Below are the code and all the weights of a small trained network. Each question names an input and a target symbol and asks about switching units off, where a switched-off unit gives its printed mean instead of its output.

import numpy as np


def w(rows, s, z=0):
    codes = np.array(rows[::2]) - 128.0
    scale = np.full(codes.shape[1], s)
    scale[-1] = z or s
    return codes * scale


def f(y):
    return np.maximum(y, 0)


def softmax(a):
    e = np.exp(a - a.max(-1, keepdims=True))
    return e / e.sum(-1, keepdims=True)


def log_softmax(a):
    a = a - a.max(-1, keepdims=True)
    return a - np.log(np.exp(a).sum(-1, keepdims=True))


def net(x, mask):
    ids = ['Σβηλπψω'.index(c) for c in x.split()]
    T = len(ids)
    res = E[ids] + P[:T]
    u = 0
    for l in range(2):
        q, k, v = (res @ M[l].T for M in (Q, K, V))
        z = softmax(np.where(np.tri(T) > 0, q @ k.T / 2**0.5, -1e9)) @ v
        res = res + np.where(mask[u], z, O[l][:, -1]) @ O[l][:, :-1]
        u += 1
        y = f(res @ A[l][:, :-1].T + A[l][:, -1])
        res = res + np.where(mask[u : u + 8], y, B[l][:, -1]) @ B[l][:, :-1]
        u += 8
    return log_softmax(res[-1] @ U[:, :-1].T + U[:, -1])


Q, K, V, O, A, B = {}, {}, {}, {}, {}, {}
E = w([
[174,162,156,151],'Σ',
[198,250,164,119],'β',
[132,102,127,148],'η',
[123,139,127,116],'λ',
[104,128,255,200],'π',
[135,171,164,122],'ψ',
[135,129,61,112],'ω',
],0.0066)
P = w([
[130,55,143,58],'0',
[215,102,120,181],'1',
[130,113,126,83],'2',
[95,203,58,164],'3',
[235,87,81,173],'4',
[136,124,111,102],'5',
[65,182,84,175],'6',
[247,68,70,182],'7',
[138,131,107,111],'8',
[55,165,100,149],'9',
[254,46,53,207],'10',
[137,132,94,115],'11',
[48,169,115,144],'12',
[243,91,88,181],'13',
],0.0086)
Q[0] = w([
[190,176,88,151],'L0H0',
[5,203,59,101],'L0H0',
],0.023)
K[0] = w([
[68,100,187,115],'L0H0',
[74,226,121,253],'L0H0',
],0.022)
V[0] = w([
[130,129,62,165],'L0H0',
[179,120,38,254],'L0H0',
],0.0085)
O[0] = w([
[47,129,94,192,45],'L0H0',
[2,96,2,251,6],'L0H0',
],0.0062,0.0016)
A[0] = w([
[102,127,110,181,123],'L0N0',
[66,9,98,20,201],'L0N1',
[115,148,69,104,102],'L0N2',
[68,221,141,132,252],'L0N3',
[165,182,88,114,115],'L0N4',
[110,190,71,21,43],'L0N5',
[48,200,210,144,68],'L0N6',
[164,101,73,126,73],'L0N7',
],0.013,0.0034)
B[0] = w([
[138,188,173,103,187],'L0N0',
[164,164,2,23,163],'L0N1',
[76,136,137,105,153],'L0N2',
[210,208,73,102,253],'L0N3',
[100,102,161,148,183],'L0N4',
[72,192,200,188,147],'L0N5',
[62,82,64,91,194],'L0N6',
[127,158,176,134,154],'L0N7',
],0.019,0.0052)
Q[1] = w([
[142,238,103,36],'L1H0',
[216,119,141,253],'L1H0',
],0.021)
K[1] = w([
[169,37,105,200],'L1H0',
[144,124,207,6],'L1H0',
],0.021)
V[1] = w([
[31,131,242,58],'L1H0',
[79,245,133,90],'L1H0',
],0.012)
O[1] = w([
[157,154,8,11,2],'L1H0',
[150,254,142,162,179],'L1H0',
],0.0066,0.0027)
A[1] = w([
[163,47,178,113,227],'L1N0',
[41,125,101,248,8],'L1N1',
[84,117,149,212,151],'L1N2',
[103,118,134,124,78],'L1N3',
[163,28,93,106,65],'L1N4',
[127,106,115,139,50],'L1N5',
[91,113,62,117,4],'L1N6',
[50,89,139,87,121],'L1N7',
],0.016,0.0036)
B[1] = w([
[91,30,146,69,217],'L1N0',
[58,253,217,21,155],'L1N1',
[136,76,35,184,205],'L1N2',
[119,143,126,123,128],'L1N3',
[186,169,99,209,161],'L1N4',
[127,166,128,117,128],'L1N5',
[44,137,181,143,254],'L1N6',
[139,29,92,159,149],'L1N7',
],0.024,0.0054)
U = w([
[62,182,110,135,128],'Σ',
[99,99,214,73,120],'β',
[132,164,253,172,189],'η',
[17,129,134,108,42],'λ',
[94,84,53,123,126],'π',
[117,164,16,31,250],'ψ',
[106,136,108,207,35],'ω',
],0.0054,0.0024)

Each question gives the input, a string of symbols that net reads in full, and the target symbol t.
The units are the heads (2 rows each of Q, K, V and O) and the neurons (one row each of A and B). Each row of codes is followed by its name. A weight is (code - 128) times the scale printed after its matrix; where a second scale follows, it is the last column's (O, A, B and U).
mask holds one flag per unit, layer by layer, with each layer's heads first. A switched-off unit (its flag False) gives its mean, the last column of its rows in O or B, instead of its output. The means were averaged over made-up inputs and are rounded, as every weight is.
A unit's drop is (log p(t) with every unit on - log p(t) with that unit switched off) / (log p(t) with every unit on - log p(t) with every unit switched off).
The circuit of an input: a set's keep is (log p(t) with only the set's units on - log p(t) with every unit switched off) / (log p(t) with every unit on - log p(t) with every unit switched off). Starting from the 12 units with the biggest drops (on a tie, the unit counted first), units are removed one at a time, each time the one whose removal leaves the highest keep (on an exact tie, the one counted first), for as long as the keep stays at least 0.8.
circuit, biggest first: the units of the circuit, biggest drop first
most important unit: the unit with the biggest drop
top k neurons: the k neurons with the biggest drops, biggest first
k most important neurons of layer l: the k neurons of layer l with the biggest drops, biggest first
input π ψ ω π ω η π π, target β: most important unit -> L0H0
input η η β β β λ λ η β β β ψ ω π, target λ: top 4 neurons -> (L1N1, L1N2, L0N1, L1N0)
input λ ψ β λ Σ λ ψ ω, target ω: circuit, biggest first -> (L1H0, L1N2)
input π ω ψ π π η λ ψ β π ψ, target β: 2 most important neurons of layer 0 -> (L0N1, L0N3)
input λ ψ π ψ π π ψ π η π Σ π β λ, target ω: top 3 neurons -> (L0N3, L0N1, L1N2)
input ψ π ω β ω ψ β π Σ Σ ψ π π η, target η: circuit, biggest first -> (L1H0, L0N6)
input λ ψ η β η λ λ ψ, target ω: circuit, biggest first -> (L1H0, L0N3, L0N1, L1N2)
input ψ π ω ψ λ ψ ψ β β π π, target η: top 3 neurons -> (L0N5, L0N1, L0N3)
input ψ π ψ λ π ω, target λ: top 2 neurons -> (L0N3, L1N6)
input β π λ ψ ψ η η λ β η ψ π π π, target ψ: top 3 neurons -> (L0N3, L0N5, L1N6)
input η π π π π ψ π π β ψ η, target λ: top 3 neurons -> (L1N1, L1N2, L0N1)
input π Σ ω, target λ: circuit, biggest first -> (L1N6, L0N1, L0H0)
input η π β, target η: 3 most important neurons of layer 0 -> (L0N3, L0N5, L0N6)
input π ψ ψ Σ ψ λ η ψ ω η β, target β: most important neuron of layer 1 -> (L1N0)
input π π β λ β π π ψ ω λ ψ π π η, target β: top 4 neurons -> (L0N1, L1N0, L0N3, L0N0)
input Σ ψ Σ ω ψ ψ π η, target π: 4 most important neurons of layer 1 -> (L1N2, L1N0, L1N6, L1N1)
input η λ ω λ π Σ β π π ψ β π ψ λ, target λ: top 4 neurons -> (L1N1, L0N3, L1N2, L0N1)
input π λ π λ π π π π ψ π λ Σ, target β: top 3 neurons -> (L0N3, L1N0, L0N6)
input π λ Σ η λ ψ Σ π λ λ π π λ β, target β: top 3 neurons -> (L0N1, L1N0, L0N3)
input β ω ψ λ ψ ω Σ λ ψ λ ψ λ ψ ψ, target ψ: top neuron -> (L0N3)
input ψ ψ β η ψ β π λ, target η: circuit, biggest first -> (L1H0, L0N6)
input π π λ Σ π β ψ π β ψ ω, target β: circuit, biggest first -> (L0H0, L0N3, L1N0, L1N2)
